Here is a tiny trained network, its code and every weight. The questions are about switching its units off for an input and a class, where a switched-off unit gives its printed mean instead of its output.

import numpy as np


def w(rows, s, z=0):
    codes = np.array(rows[::2]) - 128.0
    scale = np.full(codes.shape[1], s)
    scale[-1] = z or s
    return codes * scale


def f(y):
    return np.maximum(y, 0)


def log_softmax(a):
    a = a - a.max(-1, keepdims=True)
    return a - np.log(np.exp(a).sum(-1, keepdims=True))


def net(x, mask):
    res = np.array(x, float).reshape(1, 3) / 4 @ E
    y = f(res @ A[0][:, :-1].T + A[0][:, -1])
    res = res + np.where(mask, y, B[0][:, -1]) @ B[0][:, :-1]
    return log_softmax(res[-1] @ U[:, :-1].T + U[:, -1])


A, B = {}, {}
E = w([
[185,121,176,114,227,212,200,175,131],'x0',
[53,25,83,111,232,88,27,56,204],'x1',
[202,67,2,224,91,228,93,15,108],'x2',
],0.0092)
A[0] = w([
[122,120,101,141,52,144,61,81,96,219],'n0',
[62,214,156,87,46,61,149,150,111,150],'n1',
[193,160,135,183,30,174,146,33,83,154],'n2',
[206,130,132,161,103,157,220,145,76,242],'n3',
[159,144,159,62,105,86,134,226,174,74],'n4',
[99,31,94,135,172,158,64,119,141,213],'n5',
[110,158,194,53,128,138,167,151,165,173],'n6',
[137,121,196,95,178,124,108,179,162,208],'n7',
[56,116,49,112,56,16,24,61,159,132],'n8',
[112,124,78,199,86,101,69,114,138,186],'n9',
[59,148,145,105,69,84,96,140,89,156],'n10',
[78,102,108,91,75,94,2,105,116,178],'n11',
[181,179,113,164,151,193,226,102,98,253],'n12',
[166,111,192,123,221,125,178,178,173,202],'n13',
[155,185,123,93,91,150,159,118,101,35],'n14',
],0.011,0.0029)
B[0] = w([
[78,56,198,189,106,100,204,111,176,199],'n0',
[156,188,102,130,44,132,81,110,87,237],'n1',
[65,90,34,197,69,120,225,150,157,214],'n2',
[118,173,98,151,97,205,200,226,105,211],'n3',
[92,159,109,120,111,118,70,125,69,218],'n4',
[91,126,163,108,201,83,126,12,102,224],'n5',
[72,200,99,102,115,52,68,151,135,220],'n6',
[72,153,166,135,184,98,89,149,123,210],'n7',
[202,112,217,108,56,202,118,138,199,251],'n8',
[74,25,157,139,83,54,135,105,210,196],'n9',
[161,133,129,131,34,158,47,119,99,192],'n10',
[156,132,254,155,50,216,66,95,149,211],'n11',
[177,145,26,96,116,168,203,168,101,206],'n12',
[65,156,154,72,187,54,139,216,146,220],'n13',
[120,147,101,150,154,123,178,150,93,167],'n14',
],0.0094,0.017)
U = w([
[141,96,89,70,254,117,137,87,65,105],'0',
[87,114,204,118,177,151,118,70,153,252],'1',
[182,197,86,105,138,235,221,203,91,32],'2',
[154,119,187,126,60,197,120,137,176,155],'3',
[82,195,98,122,92,77,76,157,32,48],'4',
[61,93,67,208,107,81,232,106,106,36],'5',
[33,157,176,50,234,67,196,216,147,198],'6',
],0.0089,0.0031)

Each question gives the input, the list of numbers given to net, and the class t.
The units are the neurons (one row each of A and B). Each row of codes is followed by its name. A weight is (code - 128) times the scale printed after its matrix; where a second scale follows, it is the last column's (A, B and U).
mask holds one flag per neuron, in row order. A switched-off neuron (its flag False) gives its mean, the last column of its row in B, instead of its output. The means were averaged over made-up inputs and are rounded, as every weight is.
A unit's drop is (log p(t) with every unit on - log p(t) with that unit switched off) / (log p(t) with every unit on - log p(t) with every unit switched off).
The circuit of an input: a set's keep is (log p(t) with only the set's units on - log p(t) with every unit switched off) / (log p(t) with every unit on - log p(t) with every unit switched off). Starting from the 12 units with the biggest drops (on a tie, the unit counted first), units are removed one at a time, each time the one whose removal leaves the highest keep (on an exact tie, the one counted first), for as long as the keep stays at least 0.8.
units of the circuit, in order: the units of the circuit, biggest drop first
most important unit: the unit with the biggest drop
k most important neurons: the k neurons with the biggest drops, biggest first
drop of u: that unit's drop, to one decimal
input [7,2,7], class 2: units of the circuit, in order : n12
input [5,-4,8], class 2: 2 most important neurons : n12; n3
input [3,-7,7], class 2: 2 most important neurons : n3; n12
input [-5,-2,5], class 5: 2 most important neurons : n2; n0
input [6,7,6], class 0: units of the circuit, in order : n8; n5
input [-7,1,-8], class 3: 3 most important neurons : n8; n11; n13
input [-5,-8,1], class 5: 3 most important neurons : n2; n8; n0
input [-8,-5,3], class 3: 4 most important neurons : n8; n11; n10; n5
input [-8,1,8], class 3: 2 most important neurons : n8; n11
input [0,-2,3], class 5: 2 most important neurons : n8; n2
input [-2,7,5], class 1: drop of n10 : 0.2
input [2,7,8], class 1: drop of n5 : 1.2
input [-2,8,-8], class 3: drop of n3 : -0.1
input [-4,1,-4], class 3: most important unit : n8
